Below are the code and all the weights of a small trained network. Each question names an input and a target symbol and asks about switching units off, where a switched-off unit gives its printed mean instead of its output.

import numpy as np


def w(rows, s, z=0):
    codes = np.array(rows[::2]) - 128.0
    scale = np.full(codes.shape[1], s)
    scale[-1] = z or s
    return codes * scale


def norm(h):
    return h / np.sqrt((h * h).mean(-1, keepdims=True) + 1e-5)


def f(y):
    return y / 2 * (1 + np.tanh(0.7978845608 * (y + 0.044715 * y**3)))


def softmax(a):
    e = np.exp(a - a.max(-1, keepdims=True))
    return e / e.sum(-1, keepdims=True)


def log_softmax(a):
    a = a - a.max(-1, keepdims=True)
    return a - np.log(np.exp(a).sum(-1, keepdims=True))


def net(x, mask):
    ids = ['ΘΣΨδμτ'.index(c) for c in x.split()]
    T = len(ids)
    res = E[ids] + P[:T]
    q, k, v = (norm(res) @ M[0].T for M in (Q, K, V))
    z = softmax(np.where(np.tri(T) > 0, q @ k.T / 3**0.5, -1e9)) @ v
    res = res + np.where(mask[0], z, O[0][:, -1]) @ O[0][:, :-1]
    y = f(norm(res) @ A[0][:, :-1].T + A[0][:, -1])
    res = res + np.where(mask[1:9], y, B[0][:, -1]) @ B[0][:, :-1]
    return log_softmax(norm(res)[-1] @ U[:, :-1].T + U[:, -1])


Q, K, V, O, A, B = {}, {}, {}, {}, {}, {}
E = w([
[80,188,73,100,158],'Θ',
[85,136,106,157,241],'Σ',
[46,80,120,149,201],'Ψ',
[105,148,149,168,254],'δ',
[107,110,48,125,142],'μ',
[76,107,222,126,47],'τ',
],0.0069)
P = w([
[129,122,152,2,200],'0',
[160,85,130,27,155],'1',
[90,141,111,67,180],'2',
[160,76,113,66,149],'3',
[78,154,108,97,156],'4',
[149,78,102,98,145],'5',
[64,168,98,132,141],'6',
[146,85,104,126,130],'7',
[64,173,84,165,119],'8',
[151,91,108,159,121],'9',
[73,169,81,207,94],'10',
[129,86,64,189,112],'11',
],0.008)
Q[0] = w([
[207,84,251,105,54],'h1',
[25,192,205,115,84],'h1',
[164,151,62,133,70],'h1',
],0.011)
K[0] = w([
[126,168,163,8,150],'h1',
[100,108,105,70,230],'h1',
[156,107,164,181,137],'h1',
],0.015)
V[0] = w([
[205,222,92,130,255],'h1',
[131,154,50,121,82],'h1',
[186,36,40,182,75],'h1',
],0.006)
O[0] = w([
[253,124,129,202,64,255],'h1',
[177,144,135,64,93,222],'h1',
[183,108,153,67,188,191],'h1',
],0.0074,0.0023)
A[0] = w([
[107,199,121,103,89,34],'n1',
[96,205,251,167,146,2],'n2',
[124,57,97,147,137,27],'n3',
[128,200,125,168,143,38],'n4',
[101,146,138,75,161,85],'n5',
[172,101,108,83,182,78],'n6',
[78,179,147,173,124,159],'n7',
[110,99,160,163,86,140],'n8',
],0.014,0.0045)
B[0] = w([
[104,155,154,143,140,138],'n1',
[155,136,181,248,81,131],'n2',
[139,165,132,124,128,151],'n3',
[155,138,130,120,153,144],'n4',
[150,103,140,152,122,157],'n5',
[143,140,148,92,90,253],'n6',
[137,120,103,91,86,164],'n7',
[100,126,107,97,183,131],'n8',
],0.016,0.0075)
U = w([
[60,130,191,168,66,129],'Θ',
[174,98,158,205,132,165],'Σ',
[82,253,145,122,146,44],'Ψ',
[199,122,79,140,205,4],'δ',
[163,119,202,55,47,161],'μ',
[55,41,125,102,173,195],'τ',
],0.0074,0.0027)

Each question gives the input, a string of symbols that net reads in full, and the target symbol t.
The units are the heads (3 rows each of Q, K, V and O) and the neurons (one row each of A and B). Each row of codes is followed by its name. A weight is (code - 128) times the scale printed after its matrix; where a second scale follows, it is the last column's (O, A, B and U).
mask holds one flag per unit, heads first, then neurons. A switched-off unit (its flag False) gives its mean, the last column of its rows in O or B, instead of its output. The means were averaged over made-up inputs and are rounded, as every weight is.
A unit's drop is (log p(t) with every unit on - log p(t) with that unit switched off) / (log p(t) with every unit on - log p(t) with every unit switched off).
The circuit of an input: a set's keep is (log p(t) with only the set's units on - log p(t) with every unit switched off) / (log p(t) with every unit on - log p(t) with every unit switched off). Starting from all 9 units, units are removed one at a time, each time the one whose removal leaves the highest keep (on an exact tie, the one counted first), for as long as the keep stays at least 0.8.
units of the circuit, in order: the units of the circuit, biggest drop first
top k neurons: the k neurons with the biggest drops, biggest first
drop of u: that unit's drop, to one decimal
input μ τ δ, target Σ: units of the circuit, in order => [n2 h1]
input μ μ Θ Ψ τ μ μ δ Σ Θ Ψ Σ, target Ψ: units of the circuit, in order => [n3 n5]
input μ τ μ μ Σ, target δ: units of the circuit, in order => [n6 h1]
input μ μ μ μ Σ μ Θ μ Θ Ψ μ τ, target τ: units of the circuit, in order => [n8]
input μ Θ Θ Σ, target Σ: units of the circuit, in order => [h1 n7]
input μ Σ μ μ μ μ μ Θ τ Θ, target τ: units of the circuit, in order => [h1 n6]
input Θ μ μ τ μ μ μ μ μ μ Ψ, target τ: units of the circuit, in order => [n6 h1]
input μ Θ Θ Ψ δ Θ, target δ: units of the circuit, in order => [h1 n6]
input μ Σ μ μ Ψ Σ δ δ, target δ: units of the circuit, in order => [h1 n6 n2]
input Σ τ Σ Θ Σ Θ Σ Θ, target δ: top 2 neurons => [n6 n8]
input τ μ Θ Θ Θ Ψ, target Ψ: drop of n3 => 1.0
input Θ Θ τ μ μ Σ μ μ μ μ τ μ, target τ: drop of h1 => 1.1
input μ μ μ Θ μ, target Ψ: drop of n5 => 0.2
input μ Θ μ μ μ μ Σ δ δ, target Σ: drop of n1 => 0.0
